Below is a small trained network, with its code and all its weights. Each question gives an input and a class and asks what happens when units are switched off, that is, made to give their printed mean instead of their output.

import numpy as np


def w(rows, s, z=0):
    codes = np.array(rows[::2]) - 128.0
    scale = np.full(codes.shape[1], s)
    scale[-1] = z or s
    return codes * scale


def f(y):
    return np.maximum(y, 0)


def log_softmax(a):
    a = a - a.max(-1, keepdims=True)
    return a - np.log(np.exp(a).sum(-1, keepdims=True))


def net(x, mask):
    res = np.array(x, float).reshape(1, 8) / 4 @ E
    y = f(res @ A[0][:, :-1].T + A[0][:, -1])
    res = res + np.where(mask, y, B[0][:, -1]) @ B[0][:, :-1]
    return log_softmax(res[-1] @ U[:, :-1].T + U[:, -1])


A, B = {}, {}
E = w([
[172,109,254,110,107,108,213,182,93,114,166],'x0',
[118,75,208,101,179,136,104,156,119,103,185],'x1',
[122,173,149,100,200,91,123,143,202,72,165],'x2',
[196,149,147,171,67,162,147,74,134,201,153],'x3',
[91,101,97,115,179,107,151,84,115,134,108],'x4',
[51,167,141,184,57,62,176,135,61,149,163],'x5',
[34,40,73,158,117,142,129,74,95,173,184],'x6',
[162,93,128,157,83,194,73,164,138,118,170],'x7',
],0.0082)
A[0] = w([
[154,194,190,110,100,94,197,205,79,81,75,114],'n1',
[49,141,129,131,162,81,118,178,148,38,185,145],'n2',
[118,174,114,188,72,84,177,92,93,187,128,86],'n3',
[173,165,176,125,96,130,145,157,143,104,121,5],'n4',
[139,135,128,112,118,156,70,159,155,92,126,161],'n5',
[151,163,138,117,130,157,1,176,192,80,137,144],'n6',
[163,131,69,120,128,181,70,99,186,134,66,95],'n7',
[151,65,203,140,77,163,130,190,64,140,207,173],'n8',
[162,149,73,141,132,176,60,139,161,119,77,207],'n9',
[113,189,113,182,70,78,133,113,91,186,120,102],'n10',
[74,113,138,66,249,109,121,108,132,71,117,207],'n11',
[123,180,99,143,118,93,106,111,136,156,94,1],'n12',
[188,142,120,136,91,165,136,93,125,180,92,146],'n13',
[30,55,47,144,101,135,90,116,41,146,90,179],'n14',
[143,93,73,148,125,162,95,113,140,151,115,38],'n15',
],0.0086,0.0025)
B[0] = w([
[177,134,77,50,219,80,63,212,161,54,133,238],'n1',
[130,139,37,105,100,125,71,254,146,48,183,221],'n2',
[92,181,136,156,61,205,138,64,160,129,98,224],'n3',
[103,81,76,100,146,97,123,163,102,125,169,183],'n4',
[158,165,127,143,129,150,115,112,156,124,98,180],'n5',
[201,208,152,155,119,164,95,134,224,104,64,224],'n6',
[209,177,187,150,121,113,104,115,198,119,86,220],'n7',
[130,54,184,225,42,61,185,108,104,197,205,229],'n8',
[200,209,169,166,117,118,111,116,205,94,86,221],'n9',
[82,164,135,152,65,178,189,76,110,154,124,216],'n10',
[148,60,150,59,189,48,117,171,93,153,140,254],'n11',
[110,109,135,145,108,140,154,111,110,145,165,170],'n12',
[140,138,107,133,103,132,102,183,139,79,216,200],'n13',
[12,135,40,21,152,167,175,141,50,133,135,248],'n14',
[132,167,120,93,150,136,111,149,166,102,86,176],'n15',
],0.0084,0.01)
U = w([
[157,129,202,254,64,137,148,72,157,158,133,46],'0',
[148,93,157,71,218,108,138,92,109,170,56,4],'1',
[67,174,96,112,100,246,157,85,115,130,117,174],'2',
[97,62,113,112,135,79,142,161,73,135,192,170],'3',
[178,157,121,93,169,111,59,177,185,67,121,196],'4',
],0.0094,0.0028)

Each question gives the input, the list of numbers given to net, and the class t.
The units are the neurons (one row each of A and B). Each row of codes is followed by its name. A weight is (code - 128) times the scale printed after its matrix; where a second scale follows, it is the last column's (A, B and U).
mask holds one flag per neuron, in row order. A switched-off neuron (its flag False) gives its mean, the last column of its row in B, instead of its output. The means were averaged over made-up inputs and are rounded, as every weight is.
A unit's drop is (log p(t) with every unit on - log p(t) with that unit switched off) / (log p(t) with every unit on - log p(t) with every unit switched off).
The circuit of an input: a set's keep is (log p(t) with only the set's units on - log p(t) with every unit switched off) / (log p(t) with every unit on - log p(t) with every unit switched off). Starting from the 12 units with the biggest drops (on a tie, the unit counted first), units are removed one at a time, each time the one whose removal leaves the highest keep (on an exact tie, the one counted first), for as long as the keep stays at least 0.8.
circuit, biggest first: the units of the circuit, biggest drop first
most important unit: the unit with the biggest drop
top k neurons: the k neurons with the biggest drops, biggest first
drop when u is switched off: that unit's drop, to one decimal
input [-5,-3,8,1,5,5,0,-7], class 3: most important unit : n11
input [2,-7,-5,-5,-5,1,0,6], class 2: circuit, biggest first : [n14, n11]
input [-8,7,-5,1,-4,2,-6,8], class 0: circuit, biggest first : [n1, n8]
input [4,4,-5,1,-3,6,3,-4], class 0: top 4 neurons : [n8, n3, n11, n2]
input [-7,1,0,-1,-5,5,-1,4], class 2: top 2 neurons : [n1, n11]
input [3,0,5,-3,6,-7,5,-6], class 3: circuit, biggest first : [n6, n9]
input [1,-2,-6,6,3,-3,-6,5], class 0: top 2 neurons : [n2, n1]
input [6,-4,0,-5,2,-4,3,-5], class 3: top 3 neurons : [n6, n9, n7]
input [5,4,3,6,3,5,-1,-5], class 3: top 4 neurons : [n1, n6, n9, n7]
input [3,5,-6,4,0,1,4,-4], class 0: top 4 neurons : [n8, n11, n1, n2]
input [-3,5,3,5,3,4,-2,0], class 2: top 3 neurons : [n8, n1, n11]
input [2,-6,0,-5,-2,-4,7,6], class 2: top 2 neurons : [n1, n14]
input [5,-7,-6,-6,7,-4,0,-4], class 1: top 2 neurons : [n2, n8]
input [-1,0,1,-3,-3,1,7,0], class 3: top 4 neurons : [n3, n6, n10, n9]
input [5,0,-1,1,-4,7,6,1], class 0: top 2 neurons : [n8, n3]
input [-6,5,-2,-2,4,8,6,8], class 2: circuit, biggest first : [n14]
input [-3,0,4,3,5,1,-4,-6], class 1: drop when n1 is switched off : 0.1
input [7,-4,2,-1,-6,4,6,-4], class 0: drop when n11 is switched off : 0.7
input [0,3,-6,-3,-5,-8,5,6], class 0: drop when n7 is switched off : 0.0
input [4,-6,7,7,-7,-3,7,-2], class 0: most important unit : n14
